Each row is followed by roughly how far along a hidden order it lies, from 0 to 15. A new part has a new order.
(in the rows, 128 means zero)
[143  92   7 138 164 141 166  99 142 165 149 115  50 117 146 144 152  96
 187 129 121 121 121 118 141 195 168 135 132 157 104]  15
[128 147 195 122 106  81 119 145  93 100 126 147 212 142 124 128 121 103
 112 129 135 142 138 124 134  84 102 104 121 112 140]  4
[143 108  73 137 147 118 145 106 129 143 139 124 110 124 138 123 142 102
 158 132 127 130 123 117 137 169 149 120 133 150 113]  9
[116 155 193 111 101  83 175 131 116  94 133 153 191 144 118 122 125 125
 149 124 135 124 144 129 123  71  87 110 113 100 113]  12
[114 156 200 109 101 106 122 144 138 103 129 126 187 142 119 157 127  93
  82 107 131 130 143 137 126  79  78 119 112 100 132]  11
[131 133 138 126 123 113 109 143 137 128 123 117 150 136 132 137 135  82
  98 116 126 140 132 127 139 124 113 120 122 137 161]  1
[152 115 114 145 134 110  51 149 119 137 118 107 146 128 140 135 133  72
  74 129 126 156 120 115 149 161 153 111 136 156 173]  10
[113 121 104 121 135 139 255  78 119 131 152 154  74 123 124  91 137 173
 255 139 131  93 137 130 111 138 124 136 124 112  39]  10
[144 103  62 138 143 110 156  99 108 141 145 129 120 128 141 113 147  88
 190 139 127 130 126 109 142 172 164 111 129 155  96]  12
[140 110 113 134 135 115 151 116 101 130 135 129 131 125 132 106 138 129
 164 142 130 131 127 119 134 153 149 116 132 135 107]  5
[131 146 184 124 108 105  63 158 162 120 114 121 189 140 136 172 130  50
  33 103 125 154 132 130 145 105  97 114 119 135 216]  9
[126 145 194 120 107  65 212 117  71  89 143 163 215 142 118  82 125 140
 199 148 140 124 142 117 123  91 113  95 120 106  80]  13
[145 102  73 140 149 117 152 113 112 142 138 115 104 121 139 136 145 106
 171 139 126 135 124 114 140 166 166 118 135 156 108]  12
[127 127 142 125 123 101 166 116 107 116 131 142 163 133 127 115 134 122
 170 132 133 123 134 120 128 121 121 110 125 124  99]  3
[129 143 174 124 116 112  82 159 154 119 116 123 173 135 129 158 125 105
  56 112 127 146 130 141 135 108 107 124 124 123 181]  6
[136 127 127 128 128 112 114 135 131 126 128 130 161 134 135 141 134  83
 100 120 127 138 129 121 138 124 121 109 124 147 158]  0
[119 129 149 124 126 116 155 134 134 123 131 137 154 133 128 137 131 109
 141 122 129 128 133 131 129 105 116 127 121 124 139]  0
[122 139 159 117 116 112 137 134 152 113 126 133 150 139 130 156 136  78
 104 111 128 136 136 130 134 101  95 117 113 123 165]  3
[126 126 128 120 121  85 231  94  79 104 149 162 163 136 124  80 137 152
 248 146 137 109 141 117 124 124 124 106 123 110  55]  13
[127 126 133 121 118  95 189 111  97 111 142 148 167 135 126  97 135 119
 207 142 133 121 140 118 128 129 124 108 125 119  71]  6
[140 109  75 133 141 105 188  92  92 138 149 138 112 125 136 101 143 117
 226 143 130 120 129 112 135 161 150 112 130 139  76]  12
[138 112  63 134 143 151  80 127 175 159 119 103  72 125 142 175 140  61
  59 109 119 134 123 130 142 160 139 134 128 164 179]  11
[143 132 193 131 118  76 113 134  83 104 127 136 210 136 130 111 127 103
 129 137 134 147 130 116 140 110 128  93 129 123 127]  0
[146 109  80 138 149 127  66 132 159 153 124 103 111 127 146 163 142  58
  99 108 120 148 120 128 149 167 150 128 130 162 188]  14
[119 144 180 112 105  86 205 117 114 105 141 158 186 142 123 118 132 117
 163 124 134 122 144 124 122  97  89 106 111 106 112]  9
[109 161 255 108  97 112 138 153 163  98 124 147 176 151 123 166 131  94
  91 112 130 131 144 139 125  73  65 126 106 108 177]  14
[124 134 137 123 120  98 186 114  97 110 140 145 155 133 125  99 127 149
 199 138 134 120 135 122 123 107 120 114 124 116  95]  6
